Below are the code and all the weights of a small trained network. Each question names an input and a class and asks about switching units off, where a switched-off unit gives its printed mean instead of its output.

import numpy as np


def w(rows, s, z=0):
    codes = np.array(rows[::2]) - 128.0
    scale = np.full(codes.shape[1], s)
    scale[-1] = z or s
    return codes * scale


def norm(h):
    return h / np.sqrt((h * h).mean(-1, keepdims=True) + 1e-5)


def f(y):
    return y / 2 * (1 + np.tanh(0.7978845608 * (y + 0.044715 * y**3)))


def log_softmax(a):
    a = a - a.max(-1, keepdims=True)
    return a - np.log(np.exp(a).sum(-1, keepdims=True))


def net(x, mask):
    res = np.array(x, float).reshape(1, 4) / 4 @ E
    u = 0
    for l in range(2):
        y = f(norm(res) @ A[l][:, :-1].T + A[l][:, -1])
        res = res + np.where(mask[u : u + 3], y, B[l][:, -1]) @ B[l][:, :-1]
        u += 3
    return log_softmax(norm(res)[-1] @ U[:, :-1].T + U[:, -1])


A, B = {}, {}
E = w([
[90,254,167,120,42],'x0',
[75,179,95,184,232],'x1',
[179,151,31,224,75],'x2',
[54,82,137,170,99],'x3',
],0.0045)
A[0] = w([
[145,133,130,114,128,2],'L0N0',
[86,180,99,160,250,47],'L0N1',
[204,173,140,106,162,74],'L0N2',
],0.012,0.0069)
B[0] = w([
[113,103,205,141,61,93],'L0N0',
[9,242,114,136,5,254],'L0N1',
[131,113,250,240,158,156],'L0N2',
],0.011,0.0045)
A[1] = w([
[191,78,175,87,42,55],'L1N0',
[23,48,220,254,78,104],'L1N1',
[90,176,143,109,119,254],'L1N2',
],0.011,0.0089)
B[1] = w([
[9,177,115,231,98,147],'L1N0',
[192,155,227,180,136,171],'L1N1',
[161,30,113,111,160,249],'L1N2',
],0.014,0.012)
U = w([
[26,182,150,191,96,148],'0',
[171,64,118,135,183,146],'1',
[168,96,124,133,167,193],'2',
[194,145,220,200,173,107],'3',
[148,124,141,117,122,96],'4',
[128,184,117,7,135,9],'5',
],0.016,0.012)

Each question gives the input, the list of numbers given to net, and the class t.
The units are the neurons (one row each of A and B). Each row of codes is followed by its name. A weight is (code - 128) times the scale printed after its matrix; where a second scale follows, it is the last column's (A, B and U).
mask holds one flag per neuron, layer by layer. A switched-off neuron (its flag False) gives its mean, the last column of its row in B, instead of its output. The means were averaged over made-up inputs and are rounded, as every weight is.
A unit's drop is (log p(t) with every unit on - log p(t) with that unit switched off) / (log p(t) with every unit on - log p(t) with every unit switched off).
The circuit of an input: a set's keep is (log p(t) with only the set's units on - log p(t) with every unit switched off) / (log p(t) with every unit on - log p(t) with every unit switched off). Starting from all 6 units, units are removed one at a time, each time the one whose removal leaves the highest keep (on an exact tie, the one counted first), for as long as the keep stays at least 0.8.
units of the circuit, in order: the units of the circuit, biggest drop first
unit that matters most: the unit with the biggest drop
k most important neurons: the k neurons with the biggest drops, biggest first
top k neurons in layer l: the k neurons of layer l with the biggest drops, biggest first
drop when u is switched off: that unit's drop, to one decimal
input [4,0,-3,-4], class 1: unit that matters most -> L1N0
input [7,6,6,1], class 1: 2 most important neurons -> (L1N2; L1N0)
input [-5,4,0,-6], class 3: 2 most important neurons -> (L0N2; L1N1)
input [-3,-4,1,2], class 0: top 2 neurons in layer 1 -> (L1N2; L1N0)
input [8,-8,-2,-5], class 0: 3 most important neurons -> (L1N0; L0N1; L1N1)
input [5,-6,-6,-3], class 0: units of the circuit, in order -> (L1N0; L0N1)
input [-2,-8,-7,-2], class 0: top 2 neurons in layer 1 -> (L1N0; L1N2)
input [3,3,6,6], class 2: 2 most important neurons -> (L0N2; L1N0)
input [4,-2,-3,-3], class 1: 2 most important neurons -> (L1N1; L0N1)
input [3,1,5,6], class 3: top 2 neurons in layer 1 -> (L1N1; L1N2)
input [2,-5,5,-7], class 3: top 2 neurons in layer 0 -> (L0N2; L0N1)
input [8,-3,-3,-8], class 1: top 2 neurons in layer 1 -> (L1N1; L1N2)
input [1,-3,-5,8], class 3: 2 most important neurons -> (L1N1; L0N1)
input [6,2,-4,6], class 1: units of the circuit, in order -> (L1N2)
input [-3,-5,1,-6], class 3: 2 most important neurons -> (L0N2; L1N2)
input [-4,7,6,6], class 0: 2 most important neurons -> (L0N1; L0N2)
input [-6,-5,6,8], class 3: top 2 neurons in layer 1 -> (L1N2; L1N1)
input [4,2,0,6], class 3: 2 most important neurons -> (L1N1; L0N1)
input [-3,4,3,4], class 0: 2 most important neurons -> (L0N1; L0N2)
input [-1,-1,-2,-7], class 3: units of the circuit, in order -> (L0N2)
input [8,6,4,-1], class 1: top 2 neurons in layer 1 -> (L1N2; L1N0)
input [7,-4,-5,5], class 1: 3 most important neurons -> (L0N2; L1N2; L0N1)
input [-5,-4,5,-7], class 3: 2 most important neurons -> (L1N2; L0N2)
input [7,-7,2,-3], class 0: 2 most important neurons -> (L1N0; L0N1)
input [-7,7,5,5], class 0: 2 most important neurons -> (L0N1; L0N2)
input [7,5,5,-5], class 1: 2 most important neurons -> (L1N2; L1N1)
input [3,5,3,-5], class 0: units of the circuit, in order -> (L0N1)
input [-7,2,2,8], class 3: top 2 neurons in layer 1 -> (L1N1; L1N2)
input [6,1,5,-2], class 1: drop when L1N1 is switched off -> 0.1
